In the rows, zero is written as 128.
Each row of numbers belongs to one of the nodes below and depends on some of the facts about them. Some rows are named. Which node is each other row?

Some facts about the nodes:
floklik f <- j423,j565,j126,j961,j919,j798,j201,j758,j252,j441,j932,j751,j950,j946,j971,j166,j619,j280,j208
floklik a <- j986,j926,j646,j145,j862,j248,j629,j194,j534,j4,j834,j215,j871,j140,j895,j305,j603,j355,j641,j325,j750,j433,j951,j941,j399,j725,j903,j307,j503,j615,j512,j931,j180,j416,j8,j912,j453,j684,j154,j562,j152,j815,j517,j497,j928,j452,j735,j209,j448,j225
floklik c <- j954,j378,j747,j163,j579,j963,j769,j182,j124,j76,j901,j340,j28,j854,j947,j292,j910,j514,j385,j898,j806,j227
floklik b <- j597,j318,j324,j406,j290,j456,j178,j444,j384,j679,j516,j916,j482,j438,j119,j648,j48,j149,j521,j835,j255,j979,j415
floklik e <- j45,j491,j92,j915,j61,j525,j244,j923,j985,j181
floklik g <- j490,j702,j880,j594,j884,j336,j715,j146,j112,j167,j137,j791,j79
floklik d <- j339,j891,j754,j902,j849,j740,j132,j628,j32,j781
[j597] bubror j871
[j597,j290,j628] bubror j8
[j378,j781] bubror j178
[j45] bubror j849
[j45,j628] bubror j725
[j747,j416] bubror j815
[j318,j324] bubror j423
[j862] bubror j355
[j248] bubror j769
[j565,j166] bubror j227
[j565] bubror j629
[j565,j891] bubror j307
[j565,j225] bubror j385
[j194] bubror j834
[j194,j950] bubror j946
[j194] bubror j702
[j194,j798,j180] bubror j140
[j534] bubror j28
[j534] bubror j208
[j4,j325] bubror j740
[j4,j180] bubror j619
[j4] bubror j154
[j182] bubror j684
[j182] bubror j503
[j324] bubror j124
[j406] bubror j146
[j406] bubror j112
[j406] bubror j444
[j92,j648] bubror j79
[j290] bubror j491
[j915,j209] bubror j926
[j61] bubror j132
[j895] bubror j903
[j305,j715] bubror j679
[j798] bubror j119
[j798] bubror j339
[j76,j985] bubror j646
[j76] bubror j750
[j902] bubror j516
[j902,j648] bubror j514
[j201,j715] bubror j163
[j325] bubror j751
[j336,j648] bubror j280
[j336,j950] bubror j244
[j916,j152] bubror j954
[j916] bubror j433
[j715] bubror j497
[j441] bubror j979
[j951] bubror j525
[j951,j180] bubror j452
[j951] bubror j928
[j951] bubror j490
[j399] bubror j521
[j399,j931] bubror j579
[j950] bubror j941
[j950] bubror j603
[j971] bubror j986
[j985] bubror j594
[j910,j648,j931] bubror j255
[j615] bubror j252
[j167] bubror j835
[j512,j180] bubror j149
[j416] bubror j947
[j628,j209] bubror j932
[j912] bubror j735
[j912] bubror j415
[j152] bubror j806
[j181] bubror j963
[j781] bubror j482
[j517] bubror j961
[j209] bubror j562
[j225] bubror j292
{j423,j954,j305,j798,j758,j901,j951,j399,j950,j28,j503,j615,j512,j628,j137,j154,j562,j152,j835,j979,j448} stere zaluk
{j986,j145,j862,j565,j629,j194,j126,j834,j406,j92,j880,j603,j754,j201,j325,j336,j750,j244,j941,j751,j340,j849,j482,j648,j48,j149,j180,j912,j815,j280,j781,j517,j208} stere zurifi
{j597,j490,j248,j579,j4,j182,j491,j339,j961,j895,j919,j178,j76,j594,j525,j355,j902,j641,j679,j516,j252,j441,j932,j725,j146,j946,j307,j854,j438,j971,j985,j514,j132,j385,j931,j521,j619,j181,j255,j928,j415,j225} stere nenu
{j926,j646,j45,j318,j769,j215,j891,j290,j915,j884,j444,j384,j715,j903,j947,j112,j119,j898,j416,j806,j32,j79,j735} stere tretum
{j378,j747,j163,j963,j534,j324,j702,j871,j124,j140,j456,j61,j916,j433,j923,j292,j740,j910,j167,j166,j8,j791,j453,j684,j227,j497,j452,j209} stere grotar

Known rows:
j769: [121 150 141 136 135 120 154 131 146 123 153 121 118 123 140 126 147 125
 138 139 127 113 141 124 135 126 138 140 111 128 142 144]
j126: [132 156  87 102 141 144 101 148 114 103 115 138  53 109 126 137 150 166
 108 127 159 114 143 139 111 134 145 142 122 150 121 141]
j961: [141 114 190 137 129  96 143  94 151 127 123 139 167 124 126 125 121 129
 130 120 119 149  81 131 139 124 123 112 149 131 147 146]
j986: [129 151  90 107 135 145 103 146 114 104 112 127  47 110 127 138 150 165
 114 125 164 121 153 139 105 136 143 139 120 146 115 133]
j514: [140 119 179 118 127  94 169  99 168 125 136 130 178 129 141 117 126 126
 141 117 128 135  96 114 123 115 123 119 151 119 165 139]
j201: [142 173  53  69 134 180  87 110  96 136 117  94 123  99 123 133 123 171
 116 137 127 120 136 141 112 148 134 153 110 144 107 120]
j290: [ 80 109 122 125 124 158  89 173 125 151 153  94 149 137 127 119 145 100
 116 129 111 129  98 139 137 122 144 154  97 100 122 118]
j194: [116 133  62  80 138 154 107 155  97 136 102 141  82 145 129 133 143 171
 125 141 129 124 147 140  92 148 147 142 107 146  88 105]
j884: [129 159 141 141 126  98 130 134 134 106 137 115 125 130 138 146 135 111
 123 142 125 122 157 130 134 129 142 122 118 127 123 145]
j208: [133 155  87 101 141 144 101 149 114 104 114 138  52 109 126 136 150 166
 109 128 160 115 144 139 112 134 145 142 122 150 120 142]
j684: [146 124 118 140 139 122 143 129 111 114 121 154 107 109 111 138 103 127
 157 117 167 117 109 135 118 108 119 128 159 136 111 115]
j385: [152 109 213 123 127 101 162  96 156 130 147 157 176 110 141 110 133 118
 137 126 132 144 115 110 135 121 114 123 151 118 149 145]
j849: [132 138  99 109 125 140  90 151 101  99 110 103  43 124 132 154 142 138
 105 118 178 131 182 146 107 132 143 133 112 133 129 117]
j534: [136 114  94 113 133 144 128 129  97 139 122 156 156 122 111 125  96 124
 155 132 142 121 107 130 111 115 116 133 151 125  83  94]
j854: [142 116 196 121 133  91 169 103 159 131 137 133 174 122 140 122 128 124
 147 119 126 139  96 120 130 121 123 125 145 122 161 137]
j28: [ 96 161 135 174 129 119 156 159 149 138 156 105 113 127 146 114 155 113
 122 134  87  92 166 103 156 145 128 131 102 123 160 156]
j834: [127 149  90 109 137 141 109 148 112 106 108 129  43 116 128 140 150 166
 117 125 162 121 152 140 105 138 146 138 119 149 115 131]

Name these rows:
No name comes twice in this set of rows, the named rows included.
[ 81 140  98 163 129 132 131 160 128 162 131 124 142 163 131 111 143 125
 114 151  45 104 144 117 153 158 133 121  93 133 119 137] : j798
[163 113 112 137 136 128 128 133 108 115 123 153  98 125 113 157  93 108
 147 114 171 129 123 137 134 103 115 133 151 130 135 113] : j923
[ 94 160 126 191 125 122 128 153 144 129 140 111 107 129 130 116 149 118
 104 133  81 100 150 115 166 146 129 117 108 133 148 165] : j758
[ 54 123 128 170 105 134  69 210 112 151 144  53 154 147 134 126 145  64
  90 124  77 119 150 127 149 145 136 130  88  84 124 119] : j628
[ 80 140 104 170 119 139 127 155 129 159 132 108 142 155 131 109 142 120
 117 146  55 112 154 113 149 157 127 119  96 125 113 132] : j951
[139 113 186 138 132  89 149  96 152 128 119 143 163 132 126 128 121 132
 134 120 115 148  79 134 138 125 125 111 148 134 147 143] : j946
[ 85 154 132 196 119 122 126 160 142 131 139  95 101 129 132 119 151 114
 108 127  86 106 153 116 160 147 128 116 108 126 141 156] : j562
[116 113 113 126 123 167 122 119 126 154 146 126 143 146 128 112 135 122
 123 146 103 135 137 128 143 133 128 140  97 123 122 119] : j318
[142  96  94 107 137 162 135 127  99 151 131 160 145 129 112 121  96 121
 154 127 147 123 109 130 122 109 111 145 140 124 113  90] : j916
[151 129  98  96 135 118 127 141  91 130 124 155 175 125 122 141  89 108
 152 140 140 114 129 127 107 114 119 132 154 118  82  96] : j167
[152 109 123 140 133 113 142 129  97 114 114 139  95 134 117 155  92 109
 154 117 175 127 143 145 119 108 118 121 147 130 126  96] : j740
[142 167  95  91 136 118 103 157 107  94 115 125  67 113 138 155 144 148
 110 132 163 114 176 135 102 135 147 137 123 138 116 135] : j880
[146 139  76 104 131 150  93 149 114 104 112 128  39 133 129 157 140 148
 104 121 167 132 168 138 118 131 141 140 113 141 139 130] : j244

The same nodes again, as new rows of numbers:
Known rows:
j490: [124 131 129 151 145 117 138 145 137 125 125 140 155 139 103 147  79  96
 143 130 112 104 137 133 121 147 134 115 123 191 143 117 138  86  84 130
 163 103 123 133 130 132 129 114 118 145]
j932: [143 128 129 141 157 118 137 149 127 164 134 128 151 126 132 131  62 113
 144 135 120 116 151 122  97  98 144 139 129 196 142 132 121 127 117 131
 158 109 124 146 142 124 115 120 107 136]
j516: [133 122 125 152 129 117 132 138 104 137 107 144 131 126 124 128  45 103
 134 112 137 135 150 128 113 125 159 108 142 164 127 127 122 118  83 127
 144 102 133 135 134 125 120  94 112 142]
j902: [127 103 117 124 142 124 145 166 127 118 129  98 156 117  94 130 203 118
 122 151 137 126 139 133 136 203 160 153 141 138 118  92 128 113  95 131
 151 140 115 159 125 121 132 124 140  82]
j834: [140 136 136 121 133 126 120 128  88 155 152 137 119 131 137 124 128 116
 115 118 108 121 147 124 122 125 138 126 150 141 139 135 137 124 136 132
 150 120 109  99 151 120 140 165 130 132]
j986: [150 139 142 124 113 116 112 124  68 147 133 133 124 103 130 128 131  84
 133 124 120 119 136 127 123 195  98 127 131 116 112 126 156 117 141 129
 150 111  86 110 144 114 117 210 107 129]
j754: [142 124 132 112 142 130 126 141 109 132 154 113 133 132 118 126 229 125
 106 136 109 116 138 130 141 187 126 146 144 127 132 117 140 115 118 132
 151 133  91 108 146 116 142 160 150 108]
j8: [164 139 144 112 141 135 113 113  99 164 159 134 112 139 151 122 145 124
 114 121 113 115 143 123 130 125 112 142 155 132 141 148 137 133 151 130
 142 115  92 101 162 119 138 171 144 150]
j597: [147 121 124 137 146 135 139 136 122 119  78 109 134 112 123 120  90 130
 138 130 168 138 134 127 128 145 159 128 142 146 120 115 118 126 100 117
 120  97 112 160 132 123 121  64 122 122]
j307: [125 112 124 139 133 116 129 152 107 153 135 130 145 120 129 131  97 113
 130 121 125 141 154 126 112 128 167 118 139 169 127 121 117 121 106 132
 162 133 132 118 132 116 116 124 113 123]
j903: [ 81 119 148 133 129 121 120 150 120 174  82 123 106 183 124 138  71  84
 128 113 105 140 150 131  35  69  91 136 130 105 139 128 116 120 162 149
 141 157 138 132 134 115 168 151 165 128]
j423: [138 145 109 128 141 130 141 142  79 113 190 131 145 121 133 137 133  98
 142 127  82  92 159 119 149 115 176 111 142 159 132 155 146 100 132 124
 153 109 144 112 121 126 100 122 139 121]
j244: [141 138 133 118 137 126 124 124  99 149 143 138 126 136 139 132 127 120
 118 122 102 113 143 127 119 134 124 122 144 148 138 134 143 112 136 129
 149 116 108  94 148 125 138 164 135 142]
j4: [128 110 119 126 140 127 144 151 115 119 105 104 146 103 111 123 151 126
 132 139 151 129 141 126 118 159 169 137 145 141 119 104 119 130 120 125
 142 136 120 145 124 121 127  95 124  94]
j491: [144 120 129 151 155 117 131 145 130 156 133 130 144 130 119 134  56 112
 138 128 122 120 146 125 116 109 154 142 128 192 140 119 123 124  99 131
 156 112 119 137 144 123 126 105 114 136]
j181: [141 118 101 118 171 148 150 145 162 120 124  97 152 123 125 129 162 183
 111 143 158 141 138 118 144  95 192 129 157 180 150 124 116 136  96 116
 140 134 138 147 136 128 140  33 128 112]
j438: [136 122 127 143 132 127 138 138 114 126  95 128 136 116 121 126  60 120
 133 123 147 140 143 128 115 138 155 117 143 154 125 121 123 116  96 122
 133 109 123 149 128 124 126  76 118 134]

Name these rows:
No name comes twice in this set of rows, the named rows included.
[142 160 143 118 144 128 122 105 114 122 136 148 127 154 132 144 148 114
 122 121  94  85 131 135 122 167  89 111 146 152 146 134 154  84 126 126
 144  97  97  91 146 131 146 166 153 172] : j702
[134 111 120 137 140 120 135 156 114 135 119 116 143 117 119 131 113 120
 132 132 132 133 147 126 116 146 176 137 140 154 126 114 121 130 112 128
 144 126 126 140 133 121 119 107 116 107] : j641
[140 128 135 152 160 120 137 134 147 144 115 139 156 141 110 146  60  99
 146 139 113 106 135 134 119 138 119 135 115 210 145 115 133  94  86 128
 154  89 116 147 141 123 122 104 121 154] : j594
[143 144 141 133 132 131 124 116 100 137 131 145 103 143 133 118  74 113
 122 100 120 122 148 126 116 124 133 115 151 136 140 137 137 116 126 129
 126  92 110 109 156 131 149 117 144 151] : j482
[153 124 129  95 149 143 121 118 108 154  95 104 140  94 151 125 217 154
 111 144 135 145 128 124 133 203 114 126 155 125 108 128 132 128 146 118
 126 133  80 109 143 105 117 150 128 117] : j862
[141 129 119 124 164 133 153 152 141 129 108 100 143 126 111 123 116 132
 143 142 149 106 144 121  97 100 176 148 135 164 145 121 118 132 134 124
 132 112 123 167 135 131 129  75 131 106] : j441
[162 131 139 120 144 129 117 119 100 170 146 129 119 129 145 121 105 120
 121 123 106 131 145 120 125 131 128 145 143 154 140 136 134 135 137 132
 142 107  93 107 164 114 132 157 129 142] : j750
[142 139 131 112 129 137 132 114 102 104  87 118 114 114 136 116 157 142
 118 124 152 134 133 126 118 176 139 115 156 107 121 122 137 112 133 117
 112 103 101 118 139 125 141 109 143 127] : j648
[127 124 122 133 152 121 143 151 126 144 117 120 156 117 123 131 104 121
 142 137 129 108 148 125  96 123 158 125 136 170 131 122 128 119 122 125
 147 125 122 143 131 127 119 118 118 115] : j919
[146 141 134 120 132 134 127 114  95 125 102 132 113 126 142 119 116 129
 118 113 133 136 139 126 124 160 134 108 155 124 129 130 139 112 122 123
 119 100 101 115 146 124 141 121 141 146] : j48

The same nodes again, as new rows of numbers:
Named rows:
j679: [146 125 142 104 104 128 185 171 132  51 126  98 148]
j119: [135 111 140 157 133 152 150 121 128 159 123  98 138]
j985: [149 140  85 126 124  94  89 135 127 131 129 147 119]
j318: [142 115 106 153 148 132 107 120 145 166 123 142 120]
j931: [120 152  50 131  91 124 129 182 130 154 121 179 156]
j603: [112 127 162 113 168 148 193 145 126 116 125 143 120]
j898: [119 115 147 168 108 128  60  76 129 133 131  55 143]
j456: [134 109 144 152 131 159 205 108 131 149 126 123 137]
j152: [130 145 106 101 142  96  84 177 136 125 125 165 109]
j92: [116 137  92 135 178 132 133 134 128 123 125 170 123]
j149: [112 123 151 117 184 136 173 135 122 154 127 124 106]
j145: [112 127 164 112 167 149 193 145 126 113 125 142 122]
j61: [144 116 102 157 150 134 145  82 138 156 126 162 123]
j292: [117 112 154 157 113 132 109  57 131 136 134  77 138]
j305: [136 139 117  87 140 105 115 185 144  66 123 159 124]
j725: [145 143 145 130  85 123 131 162 121 109 132 146 129]
j355: [137 134 135 113 103 120 155 158 123 128 127 123 132]

Rows to name:
No name comes twice in this set of rows, the named rows included.
[137 116 160 153 118 161 197 106 133 140 127 153 134] : j871
[140 112 111 145 150 137 158 104 147 169 126 166 116] : j324
[139 130 128 117 111 115 147 157 121 128 129 106 128] : j178
[120 131 139  96 171 121 130 102 145  56 125 162 120] : j201
[129 136 132 112 104  95 103 100 114 141 128 102 127] : j619
[136 134 136 112 102 117 155 156 122 133 127 120 132] : j928
[142 138  97 107 125  92 100 148 135 168 127 164 106] : j4
[122 139 142 103 130 114 131 175 119 119 125 122 125] : j154
[136 107 161 132 129 163 231 109 140 119 123 132 144] : j497
[143 138 100 108 119  99 110 154 138 145 127 164 114] : j225
[ 97 135 143 120 151 141 157 104 118 106 124 131 139] : j280
[113 125 165 106 175 144 192 139 129 118 125 140 116] : j815
[149 128 170 177  97 164 162 112 132 117 134 185 126] : j8
[115 130 122 103 203 114 129 128 139 184 125 180  84] : j180
[130 109 151 138 139 152 205  97 133 177 124 134 127] : j452

